Each row has a hidden value; after the row comes its tier, the name of the range that the value falls in. Each part has its own.
[ -60 -235  -85  221 -204  -40  521  183   68  337 -154  174  343  -94
 -357   29  -34  120  -20    3  -55  -71  -77  127 -239    0  240  -46
  110    5 -243  201 -291  149   54 -170 -205  -69  251  212  239   34
 -450  229  338]  (89)
[  33 -157  -14  -18 -103 -165  393  232 -110  268 -193  377  128  -46
 -454  165 -267   23  104   27  -73 -345  -46  414  125   10  162  -99
    6 -163 -246  386 -541   90   36 -318  252   43  206  172  -23  274
  -46  185    0]  (74)
[ 181  -28 -371 -136  208  196 -217  226 -552  433  118 -170  -15 -390
 -327  276 -413  149   21 -229 -210 -227  294  234  176 -450   31  234
  186  464   57   59   27 -271  431  -20  -57   59 -315 -149 -210  218
 -233  -15 -259]  (95)
[-121  236  275  193  384  204  105  -35 -604   30   52 -212  123  327
  122 -183  -30 -125  -58 -147   76  203  -44  174  305 -241  320  147
   80  307  -93   81 -416  -70 -190 -283 -129   -7  345   14 -163 -255
 -370  123  354]  (85)
[-222 -231 -174 -144   65 -223   19 -646  446 -512 -225  254 -611   34
 -107  172  121  106  155  303  407  155 -233 -116 -359   -1  -94 -193
  232 -471  178 -131  -65 -372  436  243  400  -21  -48  -67  482   11
  237  211  299]  (69)
[-122 -202 -252  -99 -313 -469  311 -183  284 -276 -230  451 -125  164
 -211  168 -240  151  171  348  110   52 -560  -64 -333  101  -25  -56
   52 -181   82  246 -406 -398  252 -131  274   86  257 -114  537  214
  -60  174  212]  (89)
[ 164  318  168  242  458  307   29 -185  -87 -365  -90 -247 -347  -59
  -61   -4  377  -65  100 -271   26 -395  -21  404   19   75    2 -346
 -141 -201  204 -188  194   92  -88  379  391   98   53 -116 -715   79
  308 -145 -100]  (93)
[  50  554  -72 -100  371  347 -121 -430 -332 -476  -21 -649 -426  -60
   61 -164  450  -63  -61 -156   88  131  209 -140 -266  189 -324  156
  -26 -216  -89 -391  202 -323  183  563  -40 -124 -259 -283 -398 -217
  -49 -102  215]  (74)
[  69  107  -24  187 -155   89  222  100 -426  367 -252  -14  447   71
 -349 -189  -59  418 -153 -419  125  130  430   92  343 -234  431  202
 -113  346 -470  -78   67  -11   46 -259   53 -322  206  230  109  -64
 -330  -29 -233]  (88)
[  12  159 -322  309  -56   27  111 -189 -163   95 -356  136 -231  105
  -62   86 -107  -27  -75   46    4  -44 -282  133  -15  -28  199 -252
 -224 -152  192  439 -484 -196    4 -117  -47  137  406  -36   43  -19
 -115  153  498]  (91)
[ 447  445 -410  117 -425   -7 -534  244 -288   52   66   31    1 -105
 -290  -47 -444  277  -82 -324 -363   57 -262 -111  -93 -201 -143  147
   82  214  224   40   99 -228  190 -177 -291    8    4 -136 -109  333
 -250 -331 -229]  (67)
[  14 -196 -233 -119 -131   56   94  -64 -191 -234  -41 -132 -279   92
 -140 -128   99 -201  -45  119 -228  176  -34 -183 -181  175 -245  173
  146 -171 -176 -101 -242 -116  126  -55 -126  -27   61   52   75 -234
 -175  143  284]  (88)
[-138  185  124  134 -371 -461 -132 -346  269 -288  -80  250   -2  192
  105 -223  117  304   38 -128  381  776 -314 -338 -229 -111  217  107
   67 -250  -15  -39  -84 -309   37 -239  194 -208  315  114  454   79
   90 -159  -60]  (93)
[ -83  311   63  182  191   62   -9 -417 -184 -114 -321 -362 -230  -50
 -229  -79  391  263   32 -174  267  -77 -113   76  245  129  168 -213
 -164   95   13 -340  388  -43   18  271  454   38   13 -205 -275 -275
 -116  -63  -86]  (95)
[ 162 -453 -396 -113 -592 -208   82   -2  197 -241 -243  450 -103   86
 -442   48 -184  159 -116   97  -27   90   47 -170 -291    5 -138  100
  143 -248 -192 -118 -167  -58  351 -251  -66 -152  179  271  535   94
 -197  308  306]  (93)
[ -16  152  -10  188  122   -8  588 -139    1 -270  -77 -140 -226  114
 -271 -388  478  -21  147   42 -123 -160 -397   43 -168  677  -84 -294
   84 -586   42 -157 -373  -50  -43  247  417 -109  117  -10 -344  -78
 -127  -73  235]  (69)
[-109  208 -125   63  -46  116  243 -361 -123   35 -443 -300  -48  -14
 -279 -100  314  231  -66 -108  212  128  191  -65   -9  130  107    4
 -193  -15 -391 -155  267 -134  111  224   64 -201   48  -32  156 -294
 -128    7   -6]  (87)
[ -18  210    5  -17 -318 -516  -42 -380  316 -575 -225  522 -439  184
  138   27  -20   33  174  201  324  315 -300  -38 -251   71    5  -38
 -162 -608 -113  247 -402 -260   52 -178  497   73  235    1  240  329
  526   20   17]  (87)
[-276   86  281   -6  390   14  605 -166    1   50   -8 -227  297  -58
  -81 -109  350  214  184 -217  270  145  159  126 -171    5  237   83
   80  -42 -270  -60   10 -278   89  288  352 -310   -5   -1   -1   39
   62 -176 -316]  (69)
[-377   43  422 -170  354 -240  451 -227 -168 -212  143 -300   84   -6
   38 -176  521  -51  110  -28  285  271 -137  -63 -159  327   16  159
  155 -335 -132 -159 -487 -240  -20  131  462 -108   44  -54 -278 -171
 -275   96  298]  (88)
[-303   45  490 -318  102 -297  118 -234  209 -391  305  145  -21  246
 -163 -351   41  102  290  120  262  561 -231 -201 -207   40  -80  269
  774 -358 -364 -300 -224 -178  179 -131  224 -378 -165  149  466   31
   17 -107 -164]  (74)
[ 234   23  -33  185 -203  -77  230  119 -145 -288 -192   97 -199   37
  -32  -45  241 -246  -26  -72 -177 -179  -32  228  -56  294  -34  -98
 -387 -396 -147  144 -403  190 -229 -156  258  183  376  116 -517  108
  154  122  186]  (93)
[ 430  187 -549   12   29  112 -598   28 -344 -262  -11  -13 -753 -272
  -26  411 -385 -205   71  110 -342 -446 -198  263  -15 -215 -288  -58
 -135  150  391  152   -7 -138  260   43    9  576 -178 -409 -509  302
  138   87   91]  (89)
[-207   46   19 -205  263 -191   48 -284 -225   34 -210 -213 -180 -356
 -188  402  167   53   43   37  329 -223  -36  201   16   39   12  -30
 -160  -44   39   44 -169 -210  203  202  437  255  -96 -288 -323  -26
 -229  301  305]  (87)
[ 194  319 -246 -246 -139 -290 -507 -295  221 -769  248  -59 -717 -202
   84  -32   84   42  266   88  -85  261 -385 -319 -542  158 -543  151
  226 -405  253 -299  214 -459  380  332  343  115 -424 -370 -155  351
  412 -348 -346]  (88)
[ 110  -57 -420  285  382  610   87   -8 -271  545 -346 -142   68 -261
 -434  436 -288  215 -129 -277  -67 -598  253  479   82 -542  284 -306
  -47  515  257  225  255  -89  304  265 -302   38   60  -80  -25   16
 -263  113  142]  (88)
[  49  371   38  226  381  215 -252 -332 -242  -54 -220 -187 -168 -108
  -82  174   95  260  -49 -369  310 -195   65  279  198 -321  241 -225
 -175  180  291  -98  272 -155   94  250  309   65   63 -186 -371   21
   22  -71  -25]  (91)
[  29  175  -48  -38  -76 -249  -37 -208   55 -314  -84  132 -263 -107
  127  131   49   31  116   30  228  189   37   46 -249  -89   16  133
 -155 -225 -158   98 -126 -224  150    8  263   90    7  -95  -21  273
  281   46  -28]  (85)
[-246   39  245   30 -107 -237   15 -306  290   50  -48  414  216  178
 -256 -173 -144  474   53 -149  513  579  -19 -137  -96 -372  358   68
  515 -187 -204  -68 -104 -201  258 -248   67 -486  110  325  777  108
  -74  -45  -44]  (74)
[  55 -611 -182   -6 -380  -66  472  344  -20  208 -147  394  424   45
 -419   95 -220   75 -153  -87 -165  -63  180   77 -188 -128  108  132
   98   -8 -273  198 -451   61  129 -375 -152 -172  382  407  342   93
 -361  302  267]  (88)
[ 285 -260 -254   13 -516   26  231  282  210  -49 -207  145  114  -84
 -623  -32  -26  145    8 -148 -425 -261  -67   27 -283  197 -231  -75
   50 -115 -222  -92  253  173   91   -2  -33 -132  115  192   86  150
   15 -158 -379]  (74)
[ -78  290  186  -27 -110 -144  -26 -275 -145 -322   46  -56  150  404
 -197 -549  186  368  -99 -348  231  639 -166 -404  -11  110   26  186
  336 -260   -2 -413 -159 -400   92 -105  181 -545  215  162  235 -153
 -305 -254   23]  (67)
[-182 -243  -11 -200 -283 -537  230 -300  352 -401 -124  163 -193  -13
 -146  -54  307  172  195   82  198  336 -289 -241 -304  293 -104   30
   33 -458  -50 -142  -91 -338  187   51  661  -95   79    7  232   84
  248  -77 -249]  (69)
[  89    7 -264  -58   89  229  -17   69 -150  126 -222 -262   74 -392
 -281  578 -227   92    7  -22 -115 -510   32  286 -245 -321  -91   48
 -172  642  -39  112  472  -58  239  302 -255  330 -119 -385  -98   91
 -258  130  -32]  (91)
[-193  -81   49  -98  151 -195  278 -385  448 -182 -274  240 -328 -231
 -303  322  130  112  255  224  360 -272 -135  269 -303   75    6 -307
   94 -452  -79   74  -38  -53  278  294  476   68 -122  -66  147  217
  272  184   73]  (87)
[  61 -615 -369   35 -104  133  197  236   39  502 -223  385  299 -246
 -470  504 -494  222  -86 -134  -59 -315  299  321 -119 -618  254  -29
  123  354   -8  331  -50  -45  387 -172 -222  -35  157  228  432  251
 -185  272   40]  (95)
[ -32 -140  -54  -89  -94  158  138  296 -635  514   33 -325  644    3
 -501 -165 -141  281 -254 -416 -163  204  229 -136  199 -198  131  411
  270  539 -250 -182  -69 -142  141 -266 -350 -340  124  162  117 -288
 -894   31   53]  (87)
[-361   15  255  155  253  200  352 -454   -1  244 -469 -176  405   93
 -311   15  318  421 -188 -388  598  192  293   75   65 -269  471 -136
  -39  109 -184 -122  220 -140   72  176   45 -429  337  196  374 -349
 -286  100  184]  (67)
[  -7  -60  217 -374  227 -234  -40  188 -221 -274  416 -140  -48 -274
   -6  177   49 -217  156  -60 -139  -67 -170   95 -278   65 -337  273
  238 -178  123  -11 -431 -199  108   35  307  190 -161 -174 -579  274
  -82   15   21]  (87)
[ 215  -61  120   56 -209 -179 -309  414 -392  -72  324  348  180  215
   -4  -84 -519  -13    2 -178 -231  214 -191   74  196 -434  132  327
  284  328   17  114 -436   17  -62 -703  -50   96  278  155  -59  253
 -214  -11  -85]  (69)
[-141   29   14   26 -342 -384  188 -379  484 -581 -258  327 -121  324
   -6  -59   97  147  112  127  203  353 -563 -231 -476  149  -61 -107
  -35 -379   64   97 -126 -347   22   10  264  -86  411  -22  498   92
  241 -111   25]  (87)
[-188  111   42  -12  140  135   22  -57 -469  387  -78 -302  339   45
 -380  -48 -111  225 -160 -228   94  170  -74  -43  177 -206  191  141
  269  379  -26  -58 -117 -203  124 -127 -289 -187  140  -13  164 -312
 -769   98  318]  (67)
[-128  402  375 -205  -77 -505 -120  -35 -159 -419  429   15  -86  202
  176 -381   28 -110  224   57    3  654 -566 -278 -180  219 -170  371
  387 -383  -83    7 -641 -317  -85 -320  231  -45   36  -79 -101  142
  -61 -218  -22]  (74)
[ -47  -47   42  -96   61 -110  390   33 -108  -78   55 -168  123 -111
 -258 -131  266  132  100 -146  -35   -5  -29   -4 -165  253  -60  104
  107 -152 -120 -184 -127 -181  128  149  356 -150  -38  -17 -214   51
 -170  -85 -131]  (95)
[  13  171  -85  274  -53  -82  146 -294  271 -303 -327  162 -470   62
 -175   33   90   23  239  243   34 -241 -513  207  -99  198   58 -416
  -85 -208   36   80   72   88  -22  112  318  243  138 -154   16   55
  241    2    4]  (69)
[  61   39  -73 -329 -206 -332  213  138   31 -409  297 -267  -97 -176
 -184 -213  233   -5  296   68 -359  155 -373 -270 -481  510 -495  325
  228 -211 -151 -282   28 -301  175  206  305  -16 -286 -248 -221  185
   -1 -324 -478]  (89)
[ 231  -26 -136   67 -345 -236 -331 -184  218 -620  -76  653 -396  407
  -71 -103 -353  179   83   -5   64  228 -272  -65  -35 -249   -7  -55
  183 -247  161  -42 -129 -211  174 -332  330  -78  262  155  384  319
  419 -117 -198]  (88)
[  -4 -228 -113  241   31   30  200 -285   37 -284 -431  334 -419  280
 -178  114   22 -102  -22  162  129 -274 -218  286  127   25  170 -420
 -138 -266  141  133 -364   83  -22 -134  299  168  462  119   52 -110
   69  369  523]  (89)
[  29 -115   28  261  315  512  361   16  -56   82 -250   20  150   80
 -183  215 -115  -30  -40  -96   25 -359  289  469  -81 -424  269 -136
    0  337 -233  138  136  200   23   77 -341  -26  244  121  127  -29
  -59  221  198]  (85)
[ -69  131   93    4 -174 -192  222 -178 -174 -120 -129  210  144  431
 -373 -468  -43  416   11 -143  236  381  -48 -160  257   76  223  131
  273 -123 -307 -263 -231 -235  128 -295  344 -465  190  227  409  -81
 -243  -82 -112]  (91)
[ -72  172   48  378  -31  164  211 -340  187  -87 -226  101  -33  263
 -269 -382  185  316  -19 -115  233  248  -79  -78  -78   -7  285 -215
  284 -197 -163 -237  108   57   70   34  -49 -377  184  247  421 -188
 -157  -53  178]  (88)
[ -21  354  152 -247 -143 -582  -58   43  -75 -317  422  -41  -50 -125
  -50 -249   22  178  327   50   -3  385 -490 -241 -243  271 -198  380
  361 -177  -83 -209 -243 -349  179  -83  432    4 -293 -257 -165  332
 -157 -259 -316]  (89)
[  67  524   41  -67  115   18   54  243 -621  265   96 -553  230 -328
 -189   14   10   63   86 -187 -209 -138  -59  143   67   99  -45  314
 -108  424 -284   25   52  -91  -22   78  -23  169 -206 -375 -581   42
 -441 -155 -243]  (87)
[  12  349  109  207  382  404 -262 -336 -433 -193 -274 -191 -291  337
  -78   -1 -107    0  -53 -119  141 -118  -60  269  441 -336  200 -158
  -32  384   41  -87  191   -2  -80  -27  -13   95  226 -133  -92 -307
  -48   46  114]  (87)
[  19 -522 -221  161  -57  101  456  274 -101  617 -323  279  349 -146
 -543  306 -261  157  -55 -197 -100 -380  193  441  154 -314  382 -187
  -46  202  -60  367 -230   76  131 -251   16  -50  347  293  156  127
 -177  220  -16]  (85)
[ 224 -290 -449   -3 -543  -42   16   43  150 -203  -72  145 -216    1
 -520 -231    9  145  -68   32 -321   85 -155 -319 -330  264 -299   17
  344 -302  -65 -325   21    8  309  -51 -128 -193  -21  199  294  -47
 -290   23  147]  (88)

[  76  189 -402  233  246   47 -195   73   11 -166  136   21 -126  -54
 -407 -121  -40  143  -98  569   28 -233  -95  -55 -628  380  -78   63
  553  146  136  354  104 -180  106  131  -19 -240  263 -170   97 -284
 -265 -130  182]  [63]
[ 240  199 -266   82 -217 -255 -210 -100 -628   77  347  326  187 -258
 -310  359  299   80  -40  230  178    4 -247  -65 -610  138 -217   11
  220   34  114  490   55  -86 -174  -79 -422   80  422 -164  226 -116
   -6 -381   -1]  [60]
[  55 -357   38  -67 -155 -156   89  579  -87   25 -136  118 -324 -287
   47   58  203    5  188 -358   83 -549  -34   50 -181  -88  326  253
 -209   86 -173 -287  164  554 -435   58 -323   88   84  506 -241 -113
   80  481  -45]  [56]
[ 264  150 -219   31 -180 -320 -197 -103 -549  -50  393  326  202 -211
 -359  474  373  133    4  224  195   49 -177  -39 -623  245 -167  -25
  219   36  104  495   79 -140 -123  -89 -464   72  375  -98  253  -85
    9 -365   92]  [58]
[ 171  200 -185  268 -195 -214 -288  -97 -626   47  430  254  228 -248
 -542  320  273   85 -130  356  279   87 -155  -67 -790  238 -164    7
  257  -25  114  680  -60   64 -224   11 -372   69  318 -204  235 -309
  -94 -487  201]  [63]
[-121 -245  142  -68 -281 -293  -58 -393  -47   96 -116  216  237 -190
 -129 -348  -18 -478 -410  -71  206 -136   55  444 -201 -231  190  -69
 -173 -399 -323  -23  -12 -173  401 -314   44 -446  486  -63 -122  103
 -130   40  101]  [58]
[  51  220 -451  187  299   52 -127   88   52  -94   32   10 -209  -53
 -239 -190  -87   88  -68  537  -57 -283 -119  -61 -543  320 -121   75
  580  175  155  252  133 -189   99  105   -6 -232  273 -179   59 -203
 -241  -91   64]  [70]
[-342   33  340  378  -31   31   93  146  622  -89   19  397 -287  317
  476  302 -157  180  111 -113  495 -231  532   -8 -462  -45  284 -157
 -225   50  -35  -15  309  392  143  337 -137 -253   37  154  136 -394
    1   86  655]  [64]
[-536 -131  128   28  301 -188  268  -10   -2   11 -174  -24  -60  237
 -200 -555 -118 -772 -288  -46  -88 -308  347  593  -24  298  -45 -238
  -70 -312  -75  404 -262  294  331  -46  127 -136 -196  321 -535  177
  490 -434  115]  [58]
[ 269  118 -151 -232   37   93 -126  119 -237 -402  438  234  288  167
 -454  190   65  164  153 -259  -31 -295 -413  153  133  121  183 -118
   26  116   82 -235  283 -393  174 -109 -328 -270  177  183  115  284
   48 -124  110]  [63]
[-354  241 -242  123   -4 -490 -333  320 -220 -125 -278 -276 -161 -249
 -807 -425 -184 -597  344  427 -171  -60 -420   44   57   11  -14 -415
  415  193  212 -254 -177  124 -390  -68 -256 -230   -3 -172 -209 -109
  171 -385  -29]  [70]
[  39  358  296  -50  324   75  494    4 -467  -59  129   50  268 -416
  -63  183  545   47  240 -180 -392  369  -22  160   84  -71   68  296
   50   86 -409 -571   12  145 -252   85 -486  122  194 -216  135  350
  -95 -329 -159]  [64]
[  41 -316   66  -29 -163 -156   84  576  -91   74 -141  129 -315 -289
   70   16  127   15  188 -390   98 -588  -31   52 -152 -131  337  222
 -218   63 -156 -284  189  590 -467   51 -329   91   39  492 -261 -127
   78  473  -51]  [70]
[-210 -340 -214 -132 -317   46  158 -301  295  339  406  467  -49 -116
  107  222 -338 -325    0  -91  136  234  186  210  -87  -82   85  159
 -232 -132  -73 -155  110  -96  272 -232   16 -260  183  148 -202  -57
 -430 -133   22]  [60]
[ 268  137  -80 -202   55  135 -118  129 -279 -327  416  207  321  181
 -441  115   32  120  112 -366  -83 -304 -474  167  236   27  223 -100
  -37   71   60 -339  284 -363  125 -135 -313 -289  143  136   97  328
   24 -138   83]  [56]
[ 101  118 -424   92  403 -145 -148   80  265 -152 -144  -52 -324   27
 -182  -85  -15   97  -18  584 -108 -311  -57  -57 -563  384  -81   41
  639  166  181  187  198 -356  175   28    0 -287  255 -161   63  -92
 -252  -25   71]  [63]
[ 251  134  -81 -189   64  164 -115  140 -259 -347  419  204  314  208
 -436   97   23  119   96 -361  -64 -323 -453  172  222   42  225  -99
  -42   73   59 -318  275 -346  153 -110 -288 -299  139  160   91  313
   37 -131  108]  [56]
[ 114  298  294   -9  327   85  391    8 -454   -5  171   83  282 -280
  -46  195  521    4  128 -285 -432  318 -129  134  106  -94  103  299
   -4   50 -366 -568   88   72 -253   12 -445   56  186 -266  164  353
 -132 -290  -97]  [64]
[ -55 -172  -92  108 -100   29   -5  284  122   62  -68  -58 -236  -96
 -170  357  180    5  114  182  102  225   62 -125   31   93  -78  395
 -364   56  -67 -373  -75 -130  264  278  228 -113  269  206 -237  -57
  -44 -283 -118]  [63]
[-407  -14  171  307  -22  142  140   95  658  -23   71  465 -343  411
  635  395 -168  -25  130 -107  452 -132  512  -38 -522  -59  213  -79
 -172  127   58    1  211  459  125  315 -124 -224   95  222  154 -344
  -26   26  625]  [56]
[-464 -200  277  -41  234 -126  173  -42  -71   33 -291   76   55  200
 -308 -618  -92 -792 -335  -75  -89 -500  240  719  -19  151   96 -202
 -149 -392 -105  383 -253  303  391  -69  122 -203  -35  249 -546  196
  479 -403   81]  [58]
[ -93 -230 -254  -26 -126  283   61  550   42 -192  -43  123 -328 -256
 -182  160  311  -37  243  234 -105  -24 -125  -78   38  135  -30  464
 -273  375 -207 -480   29   53  198  445  111 -102  547  199 -214 -259
  101  106 -130]  [64]
[ -89  435  284 -116  234   82  511   53 -392 -189   39  -22  231 -547
 -223  153  407  167  475    1 -183  315  100  190  100  -76   85  201
   89  130 -351 -597 -111  220 -183  216 -491  135  159  -32   42  316
  -34 -412 -226]  [64]
[  36 -321  125  -19 -142 -159  106  542  -41  104  -84  164 -297 -277
   25   17   50   78  187 -404   95 -599   24  102 -115  -91  363  186
 -245    7 -152 -241  244  556 -422   29 -324   81  -50  470 -298 -144
   46  428  -28]  [70]
[-287   22  454  402  -48  -20   81  199  529  -69   46  362 -226  196
  269  194 -197  309   95 -151  481 -328  520   63 -375  -17  349 -181
 -286  -44  -97   11  366  392  105  314 -153 -231  -75  129   42 -438
   -6   95  620]  [64]
[ 207  225  300   70  317   77  241    2 -455   33  245  110  344  -86
  -47  204  486  -67  -38 -429 -438  252 -239  107  132 -105  152  283
  -82  -14 -309 -515  165    2 -245  -78 -382  -22  155 -277  186  353
 -142 -241   21]  [58]
[  52  269 -318  342   44  102 -235   47 -347  -21  325  117   55 -171
 -551  -64  -18  113 -133  498  150 -124 -158  -59 -675  289 -122   66
  415   78  144  531  -24   60  -85  164 -129  -92  251 -208  111 -397
 -208 -354  181]  [57]
[-419  -47   42  266  -45  215  155   76  632   92   82  501 -369  410
  716  387 -235 -146  132 -126  389 -130  455  -51 -470 -113  156    0
 -169  156  107  -19  183  479  105  279  -81 -193  124  262   90 -307
  -41   10  505]  [60]
[-150 -346  -98  -88 -342 -147   66 -410  233  225  341  347   88 -136
  -19  108 -227 -326 -186  -86  235  258  205  263 -152  -65  125   67
 -233 -278 -184  -96   75 -230  367 -314   49 -359  235   91 -141   -8
 -422  -75  134]  [58]
[ -52  -17   66  130 -105 -207   -5  127   44  145 -163 -246 -115  -93
 -152  379   98   39  139   45  327  269  164 -119   -7  -72  -19  238
 -308 -138    7 -376 -212  -57  100  132  108  -68   46  318 -198  176
  -89 -457 -133]  [64]
[-240 -358 -199 -114 -269   44  187 -273  374  302  453  474 -104  -29
  144  329 -300 -312   21  -90  153  299  256  182 -150    6   83  150
 -233 -111  -36 -109   99  -57  265 -198   -5 -237  120  182 -168  -82
 -423 -170  119]  [57]
[ 136   73 -394   31  429 -252 -155   80  295  -56 -283  -63 -385   22
 -121  -91    4   34  -12  556 -218 -343 -121  -44 -481  324  -80   44
  622  135  193   86  247 -442  162  -65   -2 -306  276 -241   30   -4
 -256  -14  -32]  [56]
[ -73 -231  437  160  -97 -146   81  378  237   48   58  262 -188 -103
 -131   89 -158  316  157 -323  258 -522  296  208 -113   17  465  -32
 -364 -154 -150  -88  373  406 -129  106 -244  -80 -245  299 -260 -296
  -31  184  280]  [64]
[-592  -30   -4   85  283 -217  323   22  -45   53  -97  -92 -130  207
  -93 -557 -156 -780 -251  -58  -74 -168  341  472  -19  307 -163 -265
  -17 -243  -51  371 -287  332  204  -42   93  -77 -268  331 -502  160
  488 -450   88]  [57]
[  64 -338  124  -45 -164 -150   90  539  -84  114  -98  180 -276 -313
   13   26   90   56  189 -407   70 -597  -24  105 -118 -128  376  221
 -247   15 -166 -274  236  558 -447   17 -342   83    7  446 -284 -135
   29  443  -57]  [70]
[ 196  258  197   45  295  130  248   27 -484  107  199  119  292  -98
   53  119  409 -107  -29 -453 -466  168 -318   79  182 -191  101  294
  -61   26 -273 -563  177    7 -271  -89 -362  -21  197 -273  161  381
 -125 -206  -91]  [60]
[ 191  194 -170  232 -178 -225 -264  -96 -615   31  408  279  227 -241
 -501  347  305  100 -111  340  253   63 -147  -53 -763  247 -165   12
  243  -17  108  665  -30   39 -195    8 -385   79  338 -192  232 -275
  -60 -467  179]  [58]
[ -61 -182  -86   92  -84   61    8  317  114   63  -77  -38 -248 -100
 -184  338  187   -9  129  178   47  198   34 -107   62   95  -71  407
 -372   77  -74 -394  -62 -115  258  291  223 -110  278  186 -254  -64
  -28 -279 -135]  [64]
[ 221  192 -232   76 -204 -294 -199  -95 -604   39  371  313  175 -254
 -364  415  329  105  -11  265  202   57 -200  -58 -648  202 -210  -17
  226   26  126  526   31  -74 -177  -67 -454   95  378 -154  237 -132
   -5 -433   47]  [57]
[ 282  107 -199 -251  -40    1 -143   75 -262 -384  428  278  259   85
 -444  272  114  207  171 -144   45 -265 -368  127    5  160  111 -127
   59  119   97 -108  271 -420  188 -109 -358 -224  251  171  139  232
   59 -144   81]  [63]
[-400 -156  -29  114  -81  195  180   16  621  112  187  538 -349  338
  575  484 -221 -213  194  -87  322    3  421    7 -441  -46  157   45
 -158  142  129  -34  131  404  117  181 -118 -174  116  286   45 -254
 -135  -73  437]  [57]
[-210 -339 -194 -144 -308   18  160 -322  290  337  344  458  -48 -128
  127  191 -310 -343  -25  -73  139  211  196  230 -113  -94   82  155
 -217 -153  -87 -140   95 -102  294 -239   19 -268  220  132 -198  -36
 -415 -123   10]  [60]
[-620  271 -416  299   86 -386   93  197 -128 -104   46 -346 -243  -28
 -233 -497 -231 -697   49  188   15  216   80   -3  -33  249 -309 -403
  298  135   44   46 -289  293 -229   18  -58  -93 -264  203 -263  -83
  340 -341  134]  [60]
[ 225  168 -166  135 -183 -294 -232 -120 -587   18  391  308  224 -238
 -449  421  338  113  -56  295  222   70 -149  -32 -691  243 -168   -8
  218  -16  107  597   19  -55 -153  -48 -423   82  350 -167  230 -180
  -28 -454  126]  [58]
[ 107  332  227    7  312  132  411   23 -521   58  166   97  269 -312
   40  133  510  -54  104 -304 -478  315 -187  103  137 -140   45  340
    2   84 -367 -588   85  110 -297   15 -435   84  236 -290  153  349
 -112 -263 -166]  [70]
[ -33  -56   45  153  -94 -201  -23  138   71  142 -158 -230 -127  -70
 -131  385  107   23  102   53  310  253  171 -130  -17  -37  -23  269
 -315 -131    7 -344 -187  -64  124  139  147  -71   61  329 -215  147
  -81 -410 -112]  [58]
[-339   35  353  395  -49   21   89  119  590  -80   52  400 -251  295
  439  301 -162  193   89 -105  524 -214  554    3 -483  -32  280 -160
 -232   20  -45   37  295  401  144  331 -136 -241   23  157  130 -411
   -8   62  667]  [63]
[ 112   82 -374   26  451 -287 -161   71  333  -95 -326  -86 -391   48
 -127  -91    6   20    7  578 -202 -348  -91  -32 -497  329  -67    4
  649  135  202   87  230 -442  176  -62   -8 -322  262 -228   38   15
 -236  -27   -4]  [64]
[-134  455  246 -133  146   32  486   40 -369 -152  -44  -84  200 -591
 -231  125  295  179  527   50  -28  276  148  178   98 -132   64  161
   83   89 -283 -586 -195  243 -161  220 -452  143  137   88  -28  336
  -17 -459 -304]  [57]
[-136 -288 -102 -111 -359 -187   37 -388  101  293  125  317   80 -226
   37  -96 -211 -401 -226  -84  170   81   78  289 -105 -217   92   52
 -202 -283 -218 -149   77 -227  332 -340   51 -370  371   -1 -168   49
 -329   -8  -29]  [60]
[-256 -357 -184 -109 -256   98  178 -234  415  308  430  498 -135   15
  169  376 -321 -310   72  -89  168  260  261  168 -170  -17  115  167
 -233  -81   13 -119   88   16  237 -156  -17 -226  109  214 -165  -99
 -421 -186  134]  [57]
[-111 -272   45 -108 -315 -271   -3 -415   47  182    3  257  159 -201
  -36 -200  -79 -411 -337  -83  196    8   74  369 -165 -217  145  -18
 -195 -364 -290 -107   40 -261  399 -347   41 -432  442  -61 -110  102
 -257   15   54]  [56]
